Here is a tiny trained network, its code and every weight. The questions are about switching its units off for an input and a target symbol, where a switched-off unit gives its printed mean instead of its output.

import numpy as np


def w(rows, s, z=0):
    codes = np.array(rows[::2]) - 128.0
    scale = np.full(codes.shape[1], s)
    scale[-1] = z or s
    return codes * scale


def softmax(a):
    e = np.exp(a - a.max(-1, keepdims=True))
    return e / e.sum(-1, keepdims=True)


def log_softmax(a):
    a = a - a.max(-1, keepdims=True)
    return a - np.log(np.exp(a).sum(-1, keepdims=True))


def net(x, mask):
    ids = ['ΠΦΩζηθστ'.index(c) for c in x.split()]
    T = len(ids)
    res = E[ids] + P[:T]
    u = 0
    for l in range(3):
        r = res
        for j in range(2):
            rows = slice(3 * j, 3 * j + 3)
            q, k, v = (r @ M[l][rows].T for M in (Q, K, V))
            z = softmax(np.where(np.tri(T) > 0, q @ k.T / 3**0.5, -1e9)) @ v
            o = O[l][rows]
            res = res + np.where(mask[u + j], z, o[:, -1]) @ o[:, :-1]
        u += 2
    return log_softmax(res[-1] @ U[:, :-1].T + U[:, -1])


Q, K, V, O = {}, {}, {}, {}
E = w([
[147,128,99,87,164,197,170,82,142,147],'Π',
[157,172,189,89,122,121,130,118,17,78],'Φ',
[123,108,131,84,120,113,104,75,143,103],'Ω',
[182,142,153,122,118,190,156,166,136,181],'ζ',
[81,204,145,250,81,78,72,144,174,95],'η',
[78,184,68,188,114,48,190,149,119,110],'θ',
[182,90,116,118,118,104,97,209,177,158],'σ',
[101,126,157,101,139,23,167,71,85,191],'τ',
],0.02)
P = w([
[38,113,196,63,243,255,96,181,145,95],'0',
[78,62,191,91,198,218,163,99,136,134],'1',
[97,119,136,39,78,230,121,215,157,193],'2',
[119,103,141,116,188,161,132,105,114,170],'3',
[118,122,137,124,127,135,117,115,155,155],'4',
[139,123,122,130,116,122,125,84,137,149],'5',
[170,117,147,161,130,93,138,70,135,143],'6',
[148,149,109,130,60,61,103,101,180,142],'7',
[173,145,76,153,82,93,126,52,146,152],'8',
[221,142,94,165,43,89,140,100,147,165],'9',
],0.0083)
Q[0] = w([
[55,185,129,254,111,85,117,119,139,169],'L0H0',
[49,178,121,163,139,97,120,230,79,29],'L0H0',
[9,165,128,249,149,30,214,113,128,166],'L0H0',
[141,53,140,92,154,158,129,99,8,28],'L0H1',
[119,121,121,137,100,46,113,124,66,119],'L0H1',
[227,130,110,140,158,131,140,57,158,40],'L0H1',
],0.0063)
K[0] = w([
[210,95,95,214,61,50,150,125,146,137],'L0H0',
[255,128,115,134,111,107,121,107,148,212],'L0H0',
[154,121,96,135,97,41,125,64,171,198],'L0H0',
[136,129,168,129,126,221,186,125,96,108],'L0H1',
[141,142,99,112,30,97,209,42,100,193],'L0H1',
[84,133,168,220,63,192,72,73,144,38],'L0H1',
],0.0079)
V[0] = w([
[73,78,90,196,1,46,155,32,119,108],'L0H0',
[250,182,161,156,64,111,227,131,179,90],'L0H0',
[110,159,192,191,168,75,172,189,143,193],'L0H0',
[93,161,225,100,134,46,104,144,137,83],'L0H1',
[102,94,65,81,136,131,120,184,147,73],'L0H1',
[234,127,103,161,77,185,130,60,119,112],'L0H1',
],0.0069)
O[0] = w([
[160,230,56,86,148,213,103,254,141,239,194],'L0H0',
[137,157,88,154,104,125,167,103,101,183,135],'L0H0',
[115,96,117,149,75,170,133,161,112,120,253],'L0H0',
[155,125,93,89,100,179,73,181,104,128,231],'L0H1',
[157,142,108,130,200,222,134,90,126,67,102],'L0H1',
[167,123,108,162,162,83,87,25,99,146,36],'L0H1',
],0.0089,0.0062)
Q[1] = w([
[74,158,140,159,125,67,192,139,110,82],'L1H0',
[102,126,163,121,218,47,148,70,45,119],'L1H0',
[71,207,84,254,126,135,99,213,130,154],'L1H0',
[69,220,114,154,136,93,122,148,45,105],'L1H1',
[47,178,103,218,136,105,115,179,88,149],'L1H1',
[130,58,139,84,130,139,151,161,114,151],'L1H1',
],0.0094)
K[1] = w([
[241,35,182,33,120,69,127,84,130,194],'L1H0',
[107,146,149,71,127,138,151,100,203,233],'L1H0',
[250,128,3,105,102,29,141,137,206,138],'L1H0',
[235,179,63,138,62,106,82,19,67,234],'L1H1',
[181,130,83,114,108,33,146,124,165,220],'L1H1',
[134,62,209,133,124,190,145,181,82,184],'L1H1',
],0.006)
V[1] = w([
[231,74,156,192,82,138,98,176,135,136],'L1H0',
[157,155,149,136,161,135,44,87,210,145],'L1H0',
[81,212,185,182,95,171,109,115,77,134],'L1H0',
[148,177,106,34,151,170,2,118,106,135],'L1H1',
[83,206,139,73,238,139,128,130,190,124],'L1H1',
[182,169,74,187,194,160,78,150,127,75],'L1H1',
],0.0082)
O[1] = w([
[102,239,151,165,242,218,168,100,154,108,210],'L1H0',
[134,150,179,162,81,146,181,64,203,124,104],'L1H0',
[137,43,185,181,80,134,144,153,77,157,254],'L1H0',
[157,107,187,180,112,73,156,254,164,132,129],'L1H1',
[157,70,88,64,88,133,205,152,203,173,136],'L1H1',
[164,134,63,155,50,166,149,96,96,45,176],'L1H1',
],0.0089,0.0076)
Q[2] = w([
[254,38,164,159,169,153,220,87,198,111],'L2H0',
[162,51,147,45,111,209,136,161,170,216],'L2H0',
[70,92,202,93,244,67,82,133,74,157],'L2H0',
[96,151,55,166,138,112,160,78,194,196],'L2H1',
[212,80,159,90,162,198,60,106,146,178],'L2H1',
[81,56,128,177,111,96,227,181,106,145],'L2H1',
],0.0069)
K[2] = w([
[60,47,157,194,53,199,68,143,235,54],'L2H0',
[14,44,135,19,57,84,190,192,180,86],'L2H0',
[132,81,139,71,156,83,64,85,141,121],'L2H0',
[114,133,47,181,172,170,125,89,254,251],'L2H1',
[123,59,198,12,148,180,180,124,196,86],'L2H1',
[143,24,55,239,56,189,143,201,52,188],'L2H1',
],0.0059)
V[2] = w([
[153,134,41,71,118,105,149,95,132,133],'L2H0',
[92,91,102,15,197,94,109,180,172,112],'L2H0',
[41,143,78,111,143,207,85,153,78,113],'L2H0',
[140,96,152,158,72,73,99,94,88,254],'L2H1',
[133,149,130,98,134,125,100,211,102,123],'L2H1',
[126,159,176,51,112,128,121,85,96,70],'L2H1',
],0.0074)
O[2] = w([
[197,142,50,112,218,164,177,250,81,104,45],'L2H0',
[132,223,90,91,113,191,144,144,52,184,75],'L2H0',
[136,120,73,211,172,170,139,99,60,177,248],'L2H0',
[31,25,137,80,146,125,153,252,75,129,48],'L2H1',
[251,125,213,131,107,79,136,73,42,205,192],'L2H1',
[127,165,64,236,212,2,203,175,172,118,68],'L2H1',
],0.0069,0.012)
U = w([
[40,111,62,151,68,157,132,124,158,109,204],'Π',
[122,174,185,228,73,44,250,123,28,66,153],'Φ',
[189,165,177,98,87,156,148,113,133,50,163],'Ω',
[38,87,109,175,168,183,51,106,113,134,78],'ζ',
[54,65,106,209,7,168,138,46,128,139,52],'η',
[143,93,48,178,65,182,81,100,20,70,110],'θ',
[159,197,87,187,69,125,132,41,137,134,102],'σ',
[40,195,163,139,118,140,107,96,120,222,2],'τ',
],0.0027,0.0013)

Each question gives the input, a string of symbols that net reads in full, and the target symbol t.
The units are the heads (3 rows each of Q, K, V and O). Each row of codes is followed by its name. A weight is (code - 128) times the scale printed after its matrix; where a second scale follows, it is the last column's (O and U).
mask holds one flag per head, layer by layer. A switched-off head (its flag False) gives its mean, the last column of its rows in O, instead of its output. The means were averaged over made-up inputs and are rounded, as every weight is.
A unit's drop is (log p(t) with every unit on - log p(t) with that unit switched off) / (log p(t) with every unit on - log p(t) with every unit switched off).
The circuit of an input: a set's keep is (log p(t) with only the set's units on - log p(t) with every unit switched off) / (log p(t) with every unit on - log p(t) with every unit switched off). Starting from all 6 units, units are removed one at a time, each time the one whose removal leaves the highest keep (on an exact tie, the one counted first), for as long as the keep stays at least 0.8.
circuit, biggest first: the units of the circuit, biggest drop first
unit that matters most: the unit with the biggest drop
heads that matter: for each layer, one digit per head in row order, 1 if its drop is at least 0.15 and else 0, layers parted by /
input Ω Φ η σ Φ σ, target Ω: heads that matter -> 11 / 11 / 10
input θ θ σ η η, target σ: unit that matters most -> L1H0
input ζ Ω σ, target ζ: circuit, biggest first -> [L0H0, L1H1, L2H1]
input Ω Ω σ σ Φ η σ σ, target Ω: circuit, biggest first -> [L2H0, L1H1, L0H0, L1H0]
input η Ω σ η Φ Ω θ Φ, target Φ: circuit, biggest first -> [L2H1, L1H1]
input θ η Ω σ σ Ω, target θ: circuit, biggest first -> [L1H0, L2H0, L0H1, L1H1]
input ζ ζ Φ σ ζ, target ζ: heads that matter -> 11 / 01 / 01
input Π Ω η η Φ σ θ, target σ: circuit, biggest first -> [L1H0, L2H1]
input ζ η η σ σ η η Π Π, target ζ: circuit, biggest first -> [L0H0, L1H1, L2H1]
input η Φ Π η σ η η θ η η, target θ: circuit, biggest first -> [L0H0, L1H0, L2H1, L2H0]
input η η η η η Φ τ η Φ σ, target η: circuit, biggest first -> [L2H0, L1H0]
input Ω θ η τ τ σ η η η Ω, target Ω: heads that matter -> 10 / 11 / 10
input Ω η η η Π, target Ω: circuit, biggest first -> [L1H1, L2H0, L0H0, L1H0]
input θ Ω σ θ τ σ, target θ: circuit, biggest first -> [L1H0, L2H0, L0H1]
input θ Φ η η θ ζ Ω η τ Π, target θ: circuit, biggest first -> [L1H0, L2H0, L0H1, L1H1]
input ζ Ω θ η σ, target ζ: circuit, biggest first -> [L1H1, L0H0, L2H1]
input Φ Φ η η Φ θ Ω, target Φ: circuit, biggest first -> [L2H1, L0H0]
input η Ω σ, target η: heads that matter -> 01 / 10 / 10
input Φ θ σ σ η η θ θ τ η, target τ: heads that matter -> 11 / 01 / 00
input τ Φ η σ η η Π σ σ, target τ: circuit, biggest first -> [L1H1, L2H0, L0H1, L0H0]
input η θ θ, target θ: heads that matter -> 00 / 10 / 10
input σ Ω η η σ η η σ, target σ: heads that matter -> 11 / 11 / 01
input Ω η Π η θ η σ σ ζ, target Ω: unit that matters most -> L1H1
input η θ τ ζ σ η η Ω, target η: unit that matters most -> L1H0
input Π ζ θ θ θ θ Φ η σ, target Π: heads that matter -> 11 / 11 / 01
input Φ η σ η θ σ, target Φ: heads that matter -> 10 / 00 / 01
input ζ η ζ σ τ, target τ: unit that matters most -> L1H1
input τ τ θ σ σ η η Π σ σ, target τ: heads that matter -> 01 / 01 / 10
